Each row has a class, written after it, and each block has its own classes.
[ -30  -89   75   74   94  117   15  -19   74   69  163  114   48 -106
  278   47  127  230 -211   60  -90 -242   51   16   62 -109 -121  117
   59 -187   91  138] | Dizu
[  99  202  -26  193  377  149   87 -149  -81  292  418  210   39  127
   41  171  174   22 -205  406   56 -135 -178 -249  -45  -93  383 -104
   76 -213  124   66] | Dizu
[-142   98  196  115 -171 -126  128  280  123 -572   12  -23  290  -76
  -57   -5 -140 -198  332 -411  -99  -38 -129  -30 -166  237   53 -162
  226   25  -28  -97] | Gilut
[-301  161 -134   73 -168 -132   29  -17   -7 -151    2  -10  272   70
 -286  -34 -212 -139  264  -67  -29  233   67 -141  -64  231  282  -50
 -144  -37  -80  -54] | Dizu
[-189  262   55  215   23  -69  205  -66  -48 -182  141  150    9  -27
  -94   37  132 -222   23  183  -80   -6 -221 -102  -39 -228  488  -44
   91  -12    1  -24] | zupir
[ 276 -292 -354    9  498  -72  -50 -114  -99  299  408  273  586  436
  124 -173 -122  398 -294  280  -58   -7    6 -446   60  177 -190  -31
 -446 -598   82    6] | Gilut
[-249  -65  115  -93  193  -46   -4 -168    8  -84  136  116  295 -114
 -214   25 -258  299  114   69   68   43   91 -360  -30  442  207  -37
 -203 -162  124 -117] | Dizu
[-423  133   77  -48  111  -90   87 -139 -117 -244   18  118  177 -337
  -15  -19   86    2  -58  107  -37 -130  234    2  -43   36  155  126
  108   57   63    6] | Gilut
[ -42 -261 -199   -9   16  -67  -86  -19  117  -12  -11  200  130  132
  168 -272  136  175 -226   62  -38 -106  151   78  -75 -157 -245  281
 -197 -329   44  269] | Rupes
[-145 -122   58  110 -156   25  160   14   51 -490 -115   43  269  -50
 -160  -87  -82  -91  392 -145   17  -14  -78 -407   83  160  -62 -105
    3 -105   22 -105] | Ferin
[  69  168   28   62   89   25  158  -74  -34   -7  161   83  -67  -50
   61   67  203 -146 -131  213  -59  -25 -121  -35   99 -191  136  -31
  163   -6   44   49] | fudi
[-274  -78  316   -7  282  -87   29   40  -23 -289  -17  132  552 -295
  -36  -54 -288   86   98 -151  -67 -317  236 -127 -258  398   38  -40
  -41    1  100 -134] | Rolo
[ -92  -36   -3  -30  -62   82   51  -12   60 -258  -42   34  116   -2
   39  -14   81 -113   70 -123  107 -192  -65   27  -12   84   65  -33
   83  113   10   72] | Gilut
[-124  -47 -166  220  -26   94  -65  115  -96 -199 -161  -74 -269   78
 -261  -69   -3  -34  322   64  195  -39   47  -85  111  -31   89 -175
   15 -199    3  -30] | Tof
[-194   -4  154  -29 -145 -111  171  230    4 -513 -112   55  389 -161
   34  -28 -151  -86  109 -322 -157 -338    4 -115 -176  104  -94  -48
  124   50    7 -122] | Ferin
[ -65    9   47   33    6   68   52  -74  139  203  180  173  -14  -75
   64  -86  129   19 -119  383   25  188  -34  -34   20  -56  135   93
  -15 -111   24  124] | Gilut
[ 183   71  -54   65  213  116   -5 -136  -85  170  160    9 -248   78
   22   82  170  -57  -77  322   42   93 -186  -24  138 -186   78 -104
   57  -49   14   -7] | Gilut
[ 149  126  -92  169  -25   42   69 -141 -154 -142   37 -121 -187  225
 -198  -43   69 -193  326  131  145  219   33   -1   17   62  104  -47
  -60   40   21  -47] | Rupes
[ 128 -168    8 -478 -262 -183 -112 -365  -72   41  304 -131 -215 -255
  268  235  137  306 -617 -295 -193  128   71  325  192 -266 -204  410
  206  393   52  140] | Ferin
[-183  -91  -96 -190 -202 -145  -78  307   98   13  138 -100   93  -63
  -87  119 -150  194  107 -111 -158  470 -101 -108  184  114   15 -190
   52  -60 -109   61] | Ferin
[-112 -120   61 -216 -264 -328  -20  227   40 -182  -92  -50  306 -184
   -6   -8 -335  123 -154 -495 -284   96  256  144 -134  -48 -196  256
   14    5  -84 -219] | Ferin
[ 196   98   31    9   47  103  118  -21  -31  184  155  -21  -56  190
  299  168  102 -134 -213  166 -202  -72  -78   76  -68 -357  -76  165
   79  130   29  112] | fudi
[  28   13  -92 -267  164 -197 -241  121    5 -167 -127   -1  129   45
  185 -202 -135   22 -283 -446 -182 -353  221  351 -370  127 -359  203
   26   89  -62  -52] | Rolo
[  10  143   59   49   80   -1  144   16   52   56  141  113   17  -67
   52   46  123 -107 -138  216  -23   -3 -158    3  132  -94  190  -57
  112  -34   23   16] | Rupes
[  48  326   39  126  197   30  137   -5   55   40  146   49  -35   33
 -124  108  118 -248   42   74 -113   99 -148  -44  -42  -50  357 -254
  126  -37   19   -6] | Rupes
[ 100  -73  139  -72  -83  130   27 -147  113   43  -60 -132 -298   -7
    0  230  -22   25  122  -29  -34  241 -174  -52  182 -185  -80  121
  -22   -5   46    2] | Tof
[ 217 -225  -94  102    9   61  -52 -115  133 -161  -19  -30 -363  125
   -8  -97  285  143   51  -26  133   37    0   31  329 -128 -247   51
   -1 -195  109  208] | Rolo
[-268   45 -163   19  -47 -221   96  120   71 -238 -187   78  499  157
 -616   -9 -309 -160  383 -262   35  201  110 -428 -146  324  448 -218
 -247 -209   12 -104] | Ferin
[-251  -19 -408 -388  -60 -193 -125  217   68  -32  302  120  554   60
 -186   27 -256  155 -124 -385  -81  343   84   -7 -174  274  400 -175
 -117 -179 -225   34] | Rolo
[-135 -168  -95 -133 -116 -331 -159  158  -63 -424  -26  -37  294  117
  -42 -118 -349  -17  -45 -444 -103  -31   81   21 -263   94 -178  114
   -2   27  -53 -104] | zupir
[-260  -67  213  341  221  199  231  204   13  -79 -226   67   71 -115
 -135 -114   67   75  477  522   54 -145   58 -396  246   71   49 -224
  -65 -251  131  -46] | Tof
[-379  404   36  235  170   66   -1 -472 -147  -77  268  -16  299  126
 -467  455 -203  -38  464  -12  220  210  -72 -404 -161  674  792 -430
 -199   89   17  -64] | fudi
[ -69  -35  174 -159   64 -260  -11  227  153 -276  -81  -37  322  -48
  127  -74 -384  -43   15 -472 -368  103  -19  134 -155  122 -242   83
  -58  -11  -53 -201] | Rupes
[ 327  -45  -43  -49  552  474  107 -327 -294  755  241  196  -44 -134
  512  345  485  -51 -435  677 -127  -33 -221   19  345 -682  182  167
   13  142 -133   63] | Gilut
[ 105   42   92  107  141   27   90 -174   58  -14   96   95  -62   11
   21   73  110 -110  -46   86  -52   68 -170 -113   69 -108   99  -24
   26  -67   84   37] | fudi
[  26 -104  103  142  283   85  -32  271 -200 -106  -79  -10   98  -96
  127 -217  -84   43  132  161  138 -345   64 -102  -27  180 -329 -233
   86  -58    6 -175] | zupir
[-386  507    8 -164  126 -434   10  333   40  142  324 -234  377  108
 -273  510 -649   22 -202 -389 -594  153  145 -156 -175    5  373 -206
  169   63    1  -96] | fudi
[ 156  -90   66   25  -37   81   99   -6   69  -47  -30  -28 -206   76
    8   43   65 -117   51  165  -41  123 -137  -77  139 -249 -111   34
   32  -42   55   53] | Tof
[  18  130    8   86  124    6   80   31   -3   63   42   35 -160   19
 -133   62   78 -132  102  288  -65  224 -108 -108  111 -131  177  -81
   -2 -101   20   19] | Ferin
[-128  122 -152 -127   75    7  -37 -102 -155  184  176  157  285 -126
  169   80   69 -104 -300   67  -24  -81  -26  152 -101  -83  267  137
   51   96 -148   37] | Rupes
[ 500 -265 -263  -36  489  -31 -435 -366 -346   64  386  -44 -301  287
  418 -333  413  521 -487  422  292 -241  138  153  155  182 -896  170
  153 -142  155   26] | Ferin
[ -95  486  100  509  777   76  119 -198 -431  -61  278   99   92  119
 -389  412  -75 -412  353  404 -201  -87  -62 -297 -276 -228  868 -214
   19 -196  110 -174] | Rolo
[-153  -17  121    5  -31   36   63 -181  171 -207  185  215  170 -130
  253 -118  183  242 -223 -122   21 -305  142   30 -100  113  -35  301
  100  -34   90  100] | Rolo
[ 143  -45  -55   89  -55  115  167  134  -60  135   22  170  137  108
  130   28  110 -174  -90  178 -350    4  126  101 -296 -476  163  173
 -135  -94  -73   49] | Ferin
[  35   47 -162  -33  701  -55    9  -53 -312  319  191  226  442  307
   19  -41 -413  152 -242  560  -28 -250   82 -580  -65  255 -128  -76
 -411 -283   60 -192] | Tof
[ 122 -104 -236  -74   36   -1  -93  206   46  217   14   -1  -59  133
   29  -15   72  -57  -56  107 -134  316  -17  -29   86 -149 -144 -101
    1 -136  -82  139] | Gilut
[  86 -126 -137  -65  206   54 -128  171   -4  383  145   77   61  -61
  149  -48   68  129 -263  170 -148   33  -10    4   71 -173 -106 -150
   15 -133  -97  142] | Dizu
[ 393 -631 -369  295  356  327  -42  393 -164  255  -29  -85 -443  611
   19 -112    3   87  272  899  -12  200 -349 -268  432 -778 -335 -363
 -364 -747  104  153] | Tof
[ 256   72   26   30  261   53   51  -47   47  159  125   28 -273   22
  -46   -2  157  -23  -20  295   15  229 -149  -74  228  -66   16 -157
   19 -148   49   22] | fudi
[ -77 -146 -151  332   73   51  -17  358   55   92  -69  219   12  104
 -108 -230   -1  121  113  264  209 -193  121 -250   -8   70   16 -174
 -137 -482   46  183] | fudi
[-190   81  -22   -1  -82  -50  -25  145  -36  -22  154   20  179  -73
  144  101   33  115  -12  -41   36   16  116  224   31  166  109  109
   31   78 -118  131] | Dizu
[-322  -38 -302   38   19  -12 -140  453  -28   51 -140  206  339 -113
 -240 -257 -162   73  250   54  150   57  258  -58  -94  455  208 -326
 -277 -299 -280   57] | Dizu
[ 430 -307  -68 -409  265  177 -131    0 -466  396  -55 -436 -310  -36
  138   71  156   86 -101  405  232  322  -38  270  387 -342 -450 -289
  152  563 -154 -251] | Dizu
[ -81   64  174  212  153  127  141 -321   65 -459   13  178  119 -153
 -157 -105  138  -71  235  -85  153 -292   92 -209 -107  200  131   17
   32 -211  169    3] | Rupes
[ 136  133  -55  -42  210  -11   75    7    2   81   77   27 -129   43
  -56   71  122 -171  -47   85  -73  197 -135    8  115 -147  167 -144
   32   12  -19   55] | Rupes
[-164 -141  102  265  294  242   64 -140  191 -255   94  231  -32  -37
 -160 -119  159  282  251   51  325 -261  121 -368   76  334  221 -179
 -112 -412  263  215] | zupir
[ 107   62  -29  333  349  149  113  -40 -148  117   89  190  -24   73
   76 -196   96  -98  -40  490  199 -334   49 -180   75  -55  -23    8
  -78 -234  117   51] | Dizu
[  79 -189 -165 -343  -98  -43  -68 -133   28    2  168  -30   76   67
   93  191   12   28 -256 -209 -137  248 -189  -29  129 -198  -28   46
   46  165  -77   99] | Dizu
[  20  -83  -34   45  101   74   42   56  -47  212   77   91   46  -33
  -29    9   33  -39    9  325  -14  212 -112 -132  125  -84  159 -150
  -59  -83  -47   16] | Tof
[ -58   38  336  -57  217  -65   41 -281  -17  253  427  124  324 -128
   87  459 -154   81 -422  121 -469  133  -28 -278 -338 -176  278   56
  201   71  196 -177] | Gilut
[ 199 -158   37   98  157   48  -70 -229   31   -9   43    8 -292  -19
  251  -91  326   69 -210  100  -16  -11  -89  112  258 -290 -330  153
  163  -48   90   49] | Rupes
[ -43   48 -318 -271 -113 -153 -161  104   50  158  -61  -32   74   51
   99  -86   69  -20 -272 -261 -260  240  254  473 -117 -183  -35  201
  -64   50 -242   99] | fudi
[ 140   52  112  -81  -11   50  171 -201   70   -1  114   43  -90  -65
   88   56  222 -175 -102  188  -75  189 -190  -19  126 -213   51   70
  124  124   48   58] | fudi

Next block, with new classes.
[ 194 -336  -26 -180  308 -220  -96   -8 -417  459  177  144  161   31
 -133 -143   81  122  180 -327   76   92   28 -134  -93   72 -151 -138
  152  362   -4  148] | Zesum
[  92 -476  500  226  465 -538  258  127 -495  -16  165 -317 -245 -132
  -24  -25  283  139   85 -394  338  234  423 -215  118  212 -480   72
   61 -243  -46 -350] | Diroz
[-581  283  122 -197 -199  219 -486 -159  318  -40   56  431  129   84
  233 -113  116  -59 -306 -456 -165 -256 -316  -48  503  244 -140 -208
 -423  318  -90  -51] | zed
[ 124 -536 -165   51 -492   -9  308  167  120 -360   53 -314 -120  -15
   72 -335  153  -21  356  264   49 -142  -23 -116 -560 -226  167   69
  -16 -245   39   45] | zed
[-440 -408   35  -30   22 -227  -35   21   13 -440   21  -51 -300 -146
   47  590 -179   15 -306  255 -256 -152  230  153  253   69 -178 -179
 -233 -330 -241   78] | vebi
[ 182  -77 -189  -69  -11  -73 -274   -8  -76 -501  -98  -99   68 -332
  -17  422 -308   26 -333 -482   98 -311   27 -154  634   37   41 -189
  -43 -348  -53 -114] | Zesum
[ -98 -573  -41  199  -13 -270  126  180  -86  -82   -9   57 -569 -101
   70  -38   91   57  -67  110   96 -115 -135 -209 -231  -23 -632  -86
 -235    3  169  -22] | nos
[ 334   28  190  115  307    8   75 -206  176  -44  308 -155  -49 -192
 -378  -38  122 -133  -75 -253  243   -3   74  -88  285  -17  149  178
   97 -115   68  -71] | Lifut
[ -37  -81   77   44 -110 -219  -78 -432  135 -470  216  -36  -20 -322
 -308  324 -141   11 -386  110   58 -112  171  -69  492  240  -42 -112
 -351 -275 -200   46] | vebi
[  24   25  130  234 -762  738 -367 -202  425  -98   45  235 -339  408
  144  108 -113 -158  221 -468 -314   24 -105  -12 -498 -142   19  317
 -148 -229  228 -113] | Lizig
[ -63  106  -29   50 -203  382 -424 -340  225 -185  -69  -65   99  -62
   92 -108 -222 -164 -134 -280  -27 -264 -131   56 -217   70  377 -159
  -54 -257 -226 -142] | nos
[-530  563  519 -293 -191   25 -296 -208  382  105 -109  136 -500  342
 -223  158  168 -160  -59  295   45   39  -68   22  692  177   82  147
 -260   58   99  240] | nos
[-133 -141  298 -209  -99 -502  -75  -15  -60 -152  235   45 -197 -160
  -73  -44  395 -109  161 -391  323 -140  112    4  434  170 -196   50
   51  -94  -43  -47] | zed
[ 223  -34   97  201 -358  -24  316  155  171 -162  -64 -434 -277  281
   66 -159  302   -6  131  -69  -54  243  148 -303   21  -22 -138  273
   54 -238  216  -58] | Lifut
[ -35 -464 -237  320 -104 -130 -130    5  -82 -128  -75  123 -179  -28
  136 -106  151  144    9   -1    8 -183  -63 -257    0   -6 -215 -431
 -407 -551   30  -20] | Diroz
[-229 -180  213   45 -165 -140  -32  -78   19 -285 -301 -192  -54   65
  -98   84  118  -83    3  420  195  309  130  106  -40   64  149  398
 -185 -235   76  -44] | zed
[ -79  331 -175    0 -169   98  133  360   69  -81 -302  -80 -141   99
 -364 -290  -17 -145  -93    4 -146  291  -22  208 -169  -55  125  238
    9  -33  -56   88] | Lizig
[  52 -228 -259  206 -421  -80  393  278   55 -444   10 -379  120 -212
  356  112 -188    8   45  194  315  -63   21  156 -252 -109  326 -204
  142 -413 -179 -269] | nos
[ 230 -228  -55  359 -218  133  301 -175  261  -25  -82 -212  190  215
   20 -303 -119  -41  162  152   34 -139  -32 -243 -435 -275  312  -56
  -56 -500  -14 -160] | nos
[  35  352  -15 -112    0  299   83 -299  138  -23  161  181  141    3
 -429 -283   80 -273   91   79  178  -51  -32  230 -365  -70  106    3
   90   80  -37   14] | Zesum
[  42  240  152  -95 -288  437 -719 -559 -284   52  -64  465  582   98
  155  187  463   89 -315 -328   42 -123 -141  -26  658  385  -72   57
 -309  133  202 -224] | Lifut
[ 138  384  -52  308 -359   93  161  433 -345  250 -289   -1  223  270
  102 -249  287  -67   16  -13   52  213 -113   16 -248  119 -121   80
   35 -130   85 -218] | vebi
[ -63 -284 -176   71  269 -274  160  177 -187  -28   25   -8  174 -291
  262  363 -295  250 -250 -156 -173    3  140  129  401  -22   57 -171
   84 -174 -113 -124] | vebi
[  -4 -202  -39  251 -208   31  192   18  380 -594 -171 -261 -542  -84
 -172   40 -117  -89    5  428  223 -176  160  -65 -190 -176  141   44
  -38 -514   82 -174] | Lifut
[  15  203   99  283  -62  143  243   40   62  -92   67 -235   92  108
  104 -173   -4 -162  218 -104  182   -2   71  -11 -431  -48  102 -115
   66 -426 -164 -154] | vebi
[-160  209  610 -137  263 -224  197   33  -45  -16  238  226 -116 -186
 -140   78   58  -77  -93 -424   25   38  195  101  742  212 -187  302
  130   44   53 -236] | nos
[  79   74  -25  188 -191  111 -181  -74  350 -326 -129 -385  -13   82
  -99  258  -76  -47  -22  160    2    8  298   59  112  -86  421   43
  -12 -393    9  -77] | Lifut
[  73   70  147  327  111 -243   74 -147  -14 -267  -24 -273 -283  100
 -313 -421  261 -107 -127   84  694  301   68  -90 -253  151   16  -89
 -189 -664  -27 -359] | Diroz
[  58 -134  466  120 -124  -57   29  324 -576   26  135   82  -24   41
   42 -120  708  -77  250 -367  283  223   89    0  313  256 -278  287
  -58 -267  163 -213] | zed
[-128  392 -103  259 -306  224   30  333 -156   41 -124  139 -269   38
  -90  -57  176  -28 -132  171 -137   66  -10  371 -562   62 -255   94
 -134 -149  244 -187] | nos
[ 165  294   77  -87 -233 -100   53  -17 -252  119  503  422 -103 -121
 -110 -230  110  -21  460 -899  328   85    5  130 -680   52 -181 -131
   43 -208   22 -376] | mefo
[ -77 -383  256   57   -6 -367  -11 -242   77 -488   97 -207 -298  -20
 -367  410  146  -21 -390  -72  312   76  334 -287  782  228 -145  163
 -173 -323  111 -130] | Zesum
[ 319  -28 -379  142 -421  546  127  148   42  -47  226   -8   73 -207
  463 -285  -58  270  308 -338 -139 -212 -250  -68 -486 -163  225 -197
   -3  -80   71  -36] | Lizig
[ 126 -407  -24  -24 -162   25  198  -44  -81 -323  232  -62   -6 -243
  187  -54  153  -75  284 -149  142  -57   39  115 -295 -109   10  -11
  135 -277   48 -176] | Diroz
[ -31 -204  218   46  540  -71  -33   21 -110 -319  120 -288 -319 -143
  -95  415  -70   -3  -20    5  301   78  385   -7  393   99   85  -83
  195 -386   86  -15] | Diroz
[  41   -8 -249  380 -127   70  195   39  100  -22 -326 -277  387  268
  122    6  -36  124 -287  546  236  181    7 -151  -92   54   70 -303
 -133  106 -340 -191] | Lifut
[-327  -14  400  109  215 -337 -142  -38 -157  -72 -126 -402 -177   60
   -7  -71  215 -189 -282  356  348  190    4 -164  462  202  -37    3
 -373 -223  -92  -97] | Zesum
[ 224  408  -25 -155   -8  218  -18  200    7   17   31 -151  -51  -98
   30 -328  193 -192  191 -272  344 -116 -178  133 -102   -6  162   68
  461  198   91   -9] | Lifut
[ 117 -301 -413  -40  144 -117   52  141  179   98  152  125  -38 -122
  121  137 -247  124  109   70  -75 -305  -71  -40   -7 -263  251 -318
  208  -27  169  130] | mefo
[ 422 -302 -138  222 -344 -102  336  171   63   79  158 -229 -105 -109
  -23  -71  201   70  106  138  214 -104  -11 -273 -211  -77   62  150
  212  225  144 -214] | fize
[ 161  -17  -37  -59 -218   97 -114   87    5  209 -173  464   12  -67
  163  -98 -217   64   63 -347 -253 -109 -263  128 -138  -51  -54   79
  137  153  -69 -145] | vebi
[  64  167 -235  145 -168    2  147  404  125  -19  -67  -65 -423  -23
   31  106   47  -33   88  -99  -37  206  -54   12  378  -76  -77  -87
   48 -276  247  224] | fize
[ 124 -286  -64  457 -420  327 -112  104   85  -34  -41   -4   31  405
 -278 -184  196 -267  165  118 -275  281  137 -107 -580 -129  167  432
 -192 -228   51  -63] | Lizig
[ 162 -102   27  357 -141  -78   79   79 -125  -23  169  -94   -3 -140
   45 -399  426  135    3 -211   -4  -20   -8  -19 -304   96  -74   51
 -295 -461  120 -243] | nos
[ 218  117  -78  134  162  -86  168  578 -152  136  -74  -60  -28 -255
  438 -131  154  107  296 -218  302  -75 -122  -66  236   44  102 -223
  328  -56  -52 -161] | zed
[ 587 -174 -118  334 -837   69  283   95 -127 -442   86 -358  307 -126
   16 -233  314 -122   29 -374  -16   22   86  -21 -407  -45   68  230
  -21 -489 -248 -549] | Lifut
[ -22 -370 -291  -57  -80 -478  360   86  132 -468   43  -88  -21 -557
  106   36 -232   31  187  166  392 -325   29  172  -24 -162  168 -494
   65 -418 -274  -52] | Zesum
[ 327   66 -232  166 -250  105  -41  129  156 -194 -387 -231 -138   94
   71   34  -27   41  137 -163   62   22    4 -131   12 -199  101   30
   68 -392  175  -70] | Lizig
[-351  -87  -11    9   31  194 -218   77  295  -25  -87   35 -260   99
   -9  436 -277   45  -76  320  -85  -45   39  126  168  -13  172   41
    4  122  147  355] | zed
[  48  152  -60   88  -46 -177  208  285 -168  -11  121  182 -166 -134
  -50 -109  129 -131  184   -4  331   20   22  206 -358   40 -115 -123
  180 -228  187 -222] | zed
[-262  291  106   13  222  -32  317  321  351 -161 -344 -118   88  -43
  322  229 -273  -41 -120  250  -67  184   94  444  276  -30  190  -77
  281 -146  -10 -173] | Diroz
[ 264  211 -150   65 -329 -164  436  420   26  -46    5 -101  390 -286
  335 -178   99   61  151 -101  -66   89  -30  286 -203   17  186  -32
  217  -74 -216 -325] | zed
[ 143 -190  158  155 -187   56   71 -330   96   -2  115  -24  -97   73
    6   45  108  134 -157  108  -33  250   -6  -94 -489  211 -256  255
 -177  164  -21 -120] | Lifut
[  53  416  375 -233  188 -124 -110  121 -131  -37  -68   33   28 -191
 -168  108  115 -194  -74 -471   76   50   77  282  626  279  130  179
  287 -261  120  -28] | mefo
[ 430   -2 -272 -163 -131 -201  279  464 -160  -93 -171  -94  326 -377
  126  -11 -109  241   93  130   16  -87 -104  277 -237  -67  168   -5
  282  157 -132  -63] | Diroz
[ -49  -77  303 -202  552  -24 -196 -117   96  338 -109  105 -204  150
 -305   84  -45  -58 -162  194  -80  291   68   46  378   42 -190  324
  186  719  216  177] | fize
[-116 -424  165  136   39 -423  -50 -324   32 -235   88   -4 -482  -24
 -244  292 -108 -144  -27  310  431 -165   24 -245 -146  -16 -191 -240
 -371 -565  -96  -15] | fize
[ 237  -83  274   70 -290  -13  -90   14 -336   49  214  245 -204  107
 -173 -165  375 -123  140 -182  128   -2   -5   77 -470   90 -388  188
  -40  -73   32 -304] | vebi
[-216  156  -28  233  -74  249  202  -34   44   84   25 -124   18   62
  139  -28  -22  -88   59  577   28   39  -79   90 -563   -1  333 -175
 -183 -334  -90   19] | Lifut
[ 170 -271   54  149 -147 -108  -76  247 -709  333 -221   78  -66  277
 -127  -75  279 -110  260  122  159   22    9  -64 -412  -67 -231  215
  111 -139  129  -33] | vebi
[ 189 -505 -356  234 -440 -131  241  206  -83 -235   52 -381 -260 -220
  108   65   39  132  -53  539  -37 -303  -88 -222 -334 -214  106   20
 -185 -286  205   -7] | mefo
[ 121   17 -202  148 -169   57  165  -38  293  -19  -27 -163   62  -61
  212   73  -40  218  -12  -11  -46  -23  -20 -273  417   -4  259  -53
   21 -114  231   84] | mefo
[ 113 -292  -90   55 -196  424 -536 -125  273  -98  -97 -132  -35  192
   -8  163  -58  -94   50 -399 -420 -170   70 -168  144 -245  342  228
   15 -118  160   22] | vebi
[-129  339  207   -4  412  188  398  121   10  336  176  139 -141   -1
  -75 -187  -38   56   19  410 -135  393   23  304 -580   50    0  242
  114  368  218  -83] | mefo
[ -30  164 -387  109  -81  402  213  245  296   29 -478  -81  298   32
  275  105 -227  321  -33  -73 -240  209  -72    0  136  -93  160  -69
   26  201  220  140] | Lifut
[-140  373  335 -130 -380 -102 -341  148 -120  -75    0  392  -50  155
 -357   81  120 -214  -39 -333  221  132  105  362   -1  265 -132   50
 -101  -59   29 -327] | fize
